Below is a small trained network, with its code and all its weights. Each question gives an input and a target symbol and asks what happens when units are switched off, that is, made to give their printed mean instead of their output.

import numpy as np


def w(rows, s, z=0):
    codes = np.array(rows[::2]) - 128.0
    scale = np.full(codes.shape[1], s)
    scale[-1] = z or s
    return codes * scale


def f(y):
    return np.maximum(y, 0)


def softmax(a):
    e = np.exp(a - a.max(-1, keepdims=True))
    return e / e.sum(-1, keepdims=True)


def log_softmax(a):
    a = a - a.max(-1, keepdims=True)
    return a - np.log(np.exp(a).sum(-1, keepdims=True))


def net(x, mask):
    ids = ['Σαβγδεζηθμπτψω'.index(c) for c in x.split()]
    T = len(ids)
    res = E[ids] + P[:T]
    r = res
    for j in range(2):
        rows = slice(3 * j, 3 * j + 3)
        q, k, v = (r @ M[0][rows].T for M in (Q, K, V))
        z = softmax(np.where(np.tri(T) > 0, q @ k.T / 3**0.5, -1e9)) @ v
        o = O[0][rows]
        res = res + np.where(mask[j], z, o[:, -1]) @ o[:, :-1]
    y = f(res @ A[0][:, :-1].T + A[0][:, -1])
    res = res + np.where(mask[2:6], y, B[0][:, -1]) @ B[0][:, :-1]
    return log_softmax(res[-1] @ U[:, :-1].T + U[:, -1])


Q, K, V, O, A, B = {}, {}, {}, {}, {}, {}
E = w([
[141,121,74,92,104,191],'Σ',
[80,107,82,112,76,211],'α',
[176,127,114,69,104,83],'β',
[179,165,82,81,109,121],'γ',
[170,117,89,70,145,161],'δ',
[178,153,100,62,124,122],'ε',
[130,85,62,119,73,194],'ζ',
[109,129,101,91,139,171],'η',
[93,161,167,126,138,122],'θ',
[6,150,133,159,117,204],'μ',
[93,164,108,185,126,69],'π',
[128,178,58,94,155,231],'τ',
[175,126,95,102,136,140],'ψ',
[155,113,102,80,122,142],'ω',
],0.015)
P = w([
[161,13,32,39,110,166],'0',
[247,62,107,96,72,106],'1',
[205,82,112,142,61,135],'2',
[168,102,96,155,29,155],'3',
[137,106,121,141,137,161],'4',
[111,141,106,118,118,156],'5',
[149,172,124,74,142,94],'6',
[117,137,122,141,99,103],'7',
[156,146,136,129,115,88],'8',
],0.011)
Q[0] = w([
[151,151,113,129,2,165],'h1',
[134,115,162,201,121,188],'h1',
[21,179,104,42,166,101],'h1',
[132,115,155,102,231,76],'h2',
[131,130,94,89,146,121],'h2',
[177,104,110,94,66,116],'h2',
],0.0089)
K[0] = w([
[49,74,98,131,170,132],'h1',
[232,59,95,105,201,79],'h1',
[175,197,182,179,48,124],'h1',
[225,170,159,164,102,181],'h2',
[102,166,159,83,18,54],'h2',
[98,82,1,121,149,147],'h2',
],0.0076)
V[0] = w([
[193,101,20,46,138,147],'h1',
[91,138,111,76,229,229],'h1',
[146,116,135,103,170,191],'h1',
[174,189,200,239,118,46],'h2',
[254,201,193,85,86,98],'h2',
[45,226,44,181,173,160],'h2',
],0.0087)
O[0] = w([
[54,151,58,116,142,181,250],'h1',
[103,219,235,128,19,126,147],'h1',
[92,214,203,166,78,187,141],'h1',
[177,110,96,153,163,23,22],'h2',
[13,219,108,131,143,42,107],'h2',
[226,142,168,241,2,68,131],'h2',
],0.0078,0.012)
A[0] = w([
[23,78,148,102,114,225,231],'n1',
[18,122,235,163,178,107,149],'n2',
[180,161,109,46,111,218,84],'n3',
[181,168,26,254,139,62,3],'n4',
],0.0067,0.0059)
B[0] = w([
[186,128,126,87,130,69,254],'n1',
[169,77,98,39,49,156,136],'n2',
[114,125,160,183,127,2,206],'n3',
[32,125,182,150,112,40,138],'n4',
],0.0089,0.019)
U = w([
[100,116,137,111,130,110,24],'Σ',
[124,85,152,119,122,111,39],'α',
[70,88,114,85,157,109,2],'β',
[54,156,67,166,143,80,99],'γ',
[67,95,159,92,129,117,44],'δ',
[41,116,109,91,144,106,48],'ε',
[221,115,96,35,109,151,240],'ζ',
[112,92,163,126,127,108,43],'η',
[96,99,171,197,174,2,55],'θ',
[171,78,213,170,155,93,127],'μ',
[216,51,83,199,181,55,233],'π',
[88,192,169,170,107,137,145],'τ',
[112,175,84,147,147,152,225],'ψ',
[85,88,147,104,140,117,10],'ω',
],0.0062,0.0068)

Each question gives the input, a string of symbols that net reads in full, and the target symbol t.
The units are the heads (3 rows each of Q, K, V and O) and the neurons (one row each of A and B). Each row of codes is followed by its name. A weight is (code - 128) times the scale printed after its matrix; where a second scale follows, it is the last column's (O, A, B and U).
mask holds one flag per unit, heads first, then neurons. A switched-off unit (its flag False) gives its mean, the last column of its rows in O or B, instead of its output. The means were averaged over made-up inputs and are rounded, as every weight is.
A unit's drop is (log p(t) with every unit on - log p(t) with that unit switched off) / (log p(t) with every unit on - log p(t) with every unit switched off).
The circuit of an input: a set's keep is (log p(t) with only the set's units on - log p(t) with every unit switched off) / (log p(t) with every unit on - log p(t) with every unit switched off). Starting from all 6 units, units are removed one at a time, each time the one whose removal leaves the highest keep (on an exact tie, the one counted first), for as long as the keep stays at least 0.8.
units of the circuit, in order: the units of the circuit, biggest drop first
k most important neurons: the k neurons with the biggest drops, biggest first
which heads matter: for each layer, one digit per head in row order, 1 if its drop is at least 0.15 and else 0, layers parted by /
drop of u: that unit's drop, to one decimal
input τ Σ ε β, target τ: units of the circuit, in order => h1
input π π ε, target π: units of the circuit, in order => h1, h2
input π τ ε π π π ψ, target π: which heads matter => 10
input ζ δ π, target ζ: which heads matter => 01
input π π π γ η, target π: which heads matter => 10
input τ ζ ψ, target τ: which heads matter => 10
input τ ε π ε δ Σ μ, target ζ: 2 most important neurons => n2, n3
input τ δ γ, target τ: which heads matter => 10
input γ ε τ θ, target ζ: units of the circuit, in order => n2, n1, h2, n3
input ζ δ ε μ π π τ τ μ, target ζ: 3 most important neurons => n3, n2, n4
input π α π τ, target π: units of the circuit, in order => n3, h1, h2
input τ γ Σ θ, target ζ: drop of h2 => 0.2
input τ Σ τ γ, target τ: drop of h2 => 0.1
input τ γ τ, target τ: drop of n3 => 0.3
